Here is a tiny trained network, its code and every weight. The questions are about switching its units off for an input and a target symbol, where a switched-off unit gives its printed mean instead of its output.

import numpy as np


def w(rows, s, z=0):
    codes = np.array(rows[::2]) - 128.0
    scale = np.full(codes.shape[1], s)
    scale[-1] = z or s
    return codes * scale


def f(y):
    return np.maximum(y, 0)


def softmax(a):
    e = np.exp(a - a.max(-1, keepdims=True))
    return e / e.sum(-1, keepdims=True)


def log_softmax(a):
    a = a - a.max(-1, keepdims=True)
    return a - np.log(np.exp(a).sum(-1, keepdims=True))


def net(x, mask):
    ids = ['ΓΔΘΛΞαβεζηπστψω'.index(c) for c in x.split()]
    T = len(ids)
    res = E[ids] + P[:T]
    u = 0
    for l in range(3):
        r = res
        for j in range(2):
            rows = slice(2 * j, 2 * j + 2)
            q, k, v = (r @ M[l][rows].T for M in (Q, K, V))
            z = softmax(np.where(np.tri(T) > 0, q @ k.T / 2**0.5, -1e9)) @ v
            o = O[l][rows]
            res = res + np.where(mask[u + j], z, o[:, -1]) @ o[:, :-1]
        u += 2
        y = f(res @ A[l][:, :-1].T + A[l][:, -1])
        res = res + np.where(mask[u : u + 4], y, B[l][:, -1]) @ B[l][:, :-1]
        u += 4
    return log_softmax(res[-1] @ U[:, :-1].T + U[:, -1])


Q, K, V, O, A, B = {}, {}, {}, {}, {}, {}
E = w([
[119,109,159],'Γ',
[235,57,161],'Δ',
[215,162,192],'Θ',
[160,113,42],'Λ',
[95,249,72],'Ξ',
[122,186,111],'α',
[125,96,140],'β',
[115,153,141],'ε',
[142,129,127],'ζ',
[69,127,127],'η',
[129,111,160],'π',
[83,49,216],'σ',
[159,31,13],'τ',
[160,130,227],'ψ',
[161,253,220],'ω',
],0.014)
P = w([
[187,186,27],'0',
[230,145,78],'1',
[240,127,98],'2',
[242,118,115],'3',
[240,117,121],'4',
[251,120,129],'5',
[239,117,148],'6',
[209,128,157],'7',
[207,123,150],'8',
[199,129,154],'9',
[197,136,148],'10',
],0.0032)
Q[0] = w([
[144,72,98],'L0H0',
[71,104,129],'L0H0',
[252,71,102],'L0H1',
[180,86,151],'L0H1',
],0.017)
K[0] = w([
[139,62,99],'L0H0',
[120,73,132],'L0H0',
[254,153,206],'L0H1',
[152,100,120],'L0H1',
],0.0093)
V[0] = w([
[135,165,87],'L0H0',
[198,178,124],'L0H0',
[3,170,61],'L0H1',
[11,48,93],'L0H1',
],0.0052)
O[0] = w([
[130,132,186,170],'L0H0',
[99,109,227,180],'L0H0',
[245,54,125,30],'L0H1',
[253,132,111,4],'L0H1',
],0.0052,0.003)
A[0] = w([
[114,68,60,51],'L0N0',
[165,169,229,85],'L0N1',
[206,254,254,41],'L0N2',
[14,97,183,3],'L0N3',
],0.008,0.0024)
B[0] = w([
[118,90,46,228],'L0N0',
[21,145,88,197],'L0N1',
[2,152,74,252],'L0N2',
[222,53,127,155],'L0N3',
],0.0075,0.0035)
Q[1] = w([
[176,201,113],'L1H0',
[4,94,95],'L1H0',
[185,52,134],'L1H1',
[93,120,189],'L1H1',
],0.012)
K[1] = w([
[122,238,117],'L1H0',
[58,49,252],'L1H0',
[174,99,166],'L1H1',
[85,107,159],'L1H1',
],0.013)
V[1] = w([
[2,31,154],'L1H0',
[233,164,120],'L1H0',
[59,137,179],'L1H1',
[187,102,175],'L1H1',
],0.0077)
O[1] = w([
[205,123,2,254],'L1H0',
[38,99,205,26],'L1H0',
[76,90,123,143],'L1H1',
[113,180,176,8],'L1H1',
],0.007,0.0051)
A[1] = w([
[129,153,44,1],'L1N0',
[176,1,171,130],'L1N1',
[107,203,164,84],'L1N2',
[72,221,127,82],'L1N3',
],0.0082,0.0069)
B[1] = w([
[14,146,158,255],'L1N0',
[202,245,47,203],'L1N1',
[159,85,254,136],'L1N2',
[156,169,31,178],'L1N3',
],0.0088,0.0044)
Q[2] = w([
[121,118,68],'L2H0',
[177,248,45],'L2H0',
[182,96,136],'L2H1',
[62,148,96],'L2H1',
],0.017)
K[2] = w([
[82,116,131],'L2H0',
[69,45,140],'L2H0',
[168,7,117],'L2H1',
[55,237,157],'L2H1',
],0.012)
V[2] = w([
[161,52,178],'L2H0',
[102,116,66],'L2H0',
[163,254,209],'L2H1',
[235,126,115],'L2H1',
],0.0093)
O[2] = w([
[217,48,124,1],'L2H0',
[54,75,84,239],'L2H0',
[247,244,170,48],'L2H1',
[254,46,125,87],'L2H1',
],0.0099,0.012)
A[2] = w([
[91,151,50,45],'L2N0',
[201,198,72,180],'L2N1',
[101,89,249,2],'L2N2',
[160,198,164,77],'L2N3',
],0.012,0.0098)
B[2] = w([
[248,170,158,253],'L2N0',
[89,50,218,150],'L2N1',
[185,237,117,128],'L2N2',
[159,197,182,132],'L2N3',
],0.011,0.031)
U = w([
[132,137,140,47],'Γ',
[198,131,164,40],'Δ',
[102,148,176,106],'Θ',
[156,140,127,3],'Λ',
[125,142,132,50],'Ξ',
[109,143,126,11],'α',
[221,151,132,171],'β',
[146,126,133,69],'ε',
[138,157,208,150],'ζ',
[122,199,96,2],'η',
[35,125,149,225],'π',
[252,65,138,90],'σ',
[56,63,85,204],'τ',
[164,157,126,246],'ψ',
[156,176,90,168],'ω',
],0.013,0.0095)

Each question gives the input, a string of symbols that net reads in full, and the target symbol t.
The units are the heads (2 rows each of Q, K, V and O) and the neurons (one row each of A and B). Each row of codes is followed by its name. A weight is (code - 128) times the scale printed after its matrix; where a second scale follows, it is the last column's (O, A, B and U).
mask holds one flag per unit, layer by layer, with each layer's heads first. A switched-off unit (its flag False) gives its mean, the last column of its rows in O or B, instead of its output. The means were averaged over made-up inputs and are rounded, as every weight is.
A unit's drop is (log p(t) with every unit on - log p(t) with that unit switched off) / (log p(t) with every unit on - log p(t) with every unit switched off).
The circuit of an input: a set's keep is (log p(t) with only the set's units on - log p(t) with every unit switched off) / (log p(t) with every unit on - log p(t) with every unit switched off). Starting from the 12 units with the biggest drops (on a tie, the unit counted first), units are removed one at a time, each time the one whose removal leaves the highest keep (on an exact tie, the one counted first), for as long as the keep stays at least 0.8.
units of the circuit, in order: the units of the circuit, biggest drop first
k most important neurons: the k neurons with the biggest drops, biggest first
top k neurons in layer l: the k neurons of layer l with the biggest drops, biggest first
which heads matter: for each layer, one digit per head in row order, 1 if its drop is at least 0.15 and else 0, layers parted by /
input τ Λ τ ω, target η: 3 most important neurons => (L0N2, L2N0, L1N0)
input Λ ψ π ε σ τ τ π, target τ: units of the circuit, in order => (L2N0, L2H1, L1N0)
input τ τ τ π Ξ Θ β Λ τ Δ, target τ: units of the circuit, in order => (L2H1)
input ω Θ ω, target η: 4 most important neurons => (L2N0, L0N2, L1N0, L0N1)
input ζ τ Θ τ ζ ψ τ ω ε τ, target η: units of the circuit, in order => (L0N2, L0N1, L2H1, L0H1)
input Γ σ Γ β, target σ: which heads matter => 00 / 00 / 11
input τ ζ τ τ σ Θ τ π Ξ τ π, target τ: 2 most important neurons => (L2N0, L1N0)
input τ τ ε, target τ: units of the circuit, in order => (L2N0, L1N0, L2H1, L0H1)
input τ τ Ξ ω ψ, target ω: units of the circuit, in order => (L0N2, L1H0, L0N1)
input τ τ Θ Ξ ω β α, target η: which heads matter => 00 / 01 / 11
input ω τ π Λ τ Ξ α, target η: 4 most important neurons => (L2N0, L1N0, L0N2, L1N1)
input α η Λ α σ τ Ξ ε σ Θ, target ω: units of the circuit, in order => (L0N2, L1H0)
input ε τ Λ η, target τ: 3 most important neurons => (L2N0, L1N0, L0N2)
input τ π ε Γ Θ, target ω: top 2 neurons in layer 1 => (L1N3, L1N0)
input τ ζ ε Ξ, target ζ: units of the circuit, in order => (L2H1, L2N1, L1H0, L0N0)
input σ ε ζ ψ Ξ ω τ ε τ ε, target η: top neuron in layer 2 => (L2N0)
input Ξ π Γ τ, target σ: 2 most important neurons => (L2N1, L0N2)
input α Λ Ξ σ, target σ: units of the circuit, in order => (L2H1, L1H0, L0N3)
input τ ψ ω τ ζ Λ, target η: which heads matter => 01 / 01 / 11
input Ξ α Ξ α τ τ ψ η α σ, target σ: top neuron in layer 0 => (L0N1)
input τ π τ β τ Ξ Ξ ω τ τ, target η: which heads matter => 01 / 01 / 11
input Ξ σ τ Ξ τ π τ ζ, target τ: which heads matter => 00 / 00 / 01
input Γ ψ Ξ τ π τ τ τ Ξ, target β: units of the circuit, in order => (L2H1, L0N1)
input τ Ξ α β ζ τ ω Ξ, target η: 4 most important neurons => (L0N2, L2N0, L0N1, L1N0)
input α Λ τ τ Ξ Ξ π, target π: 2 most important neurons => (L2N0, L0N1)
input σ τ Ξ Ξ ω Ξ Λ ε, target η: 4 most important neurons => (L0N2, L2N0, L0N1, L2N1)
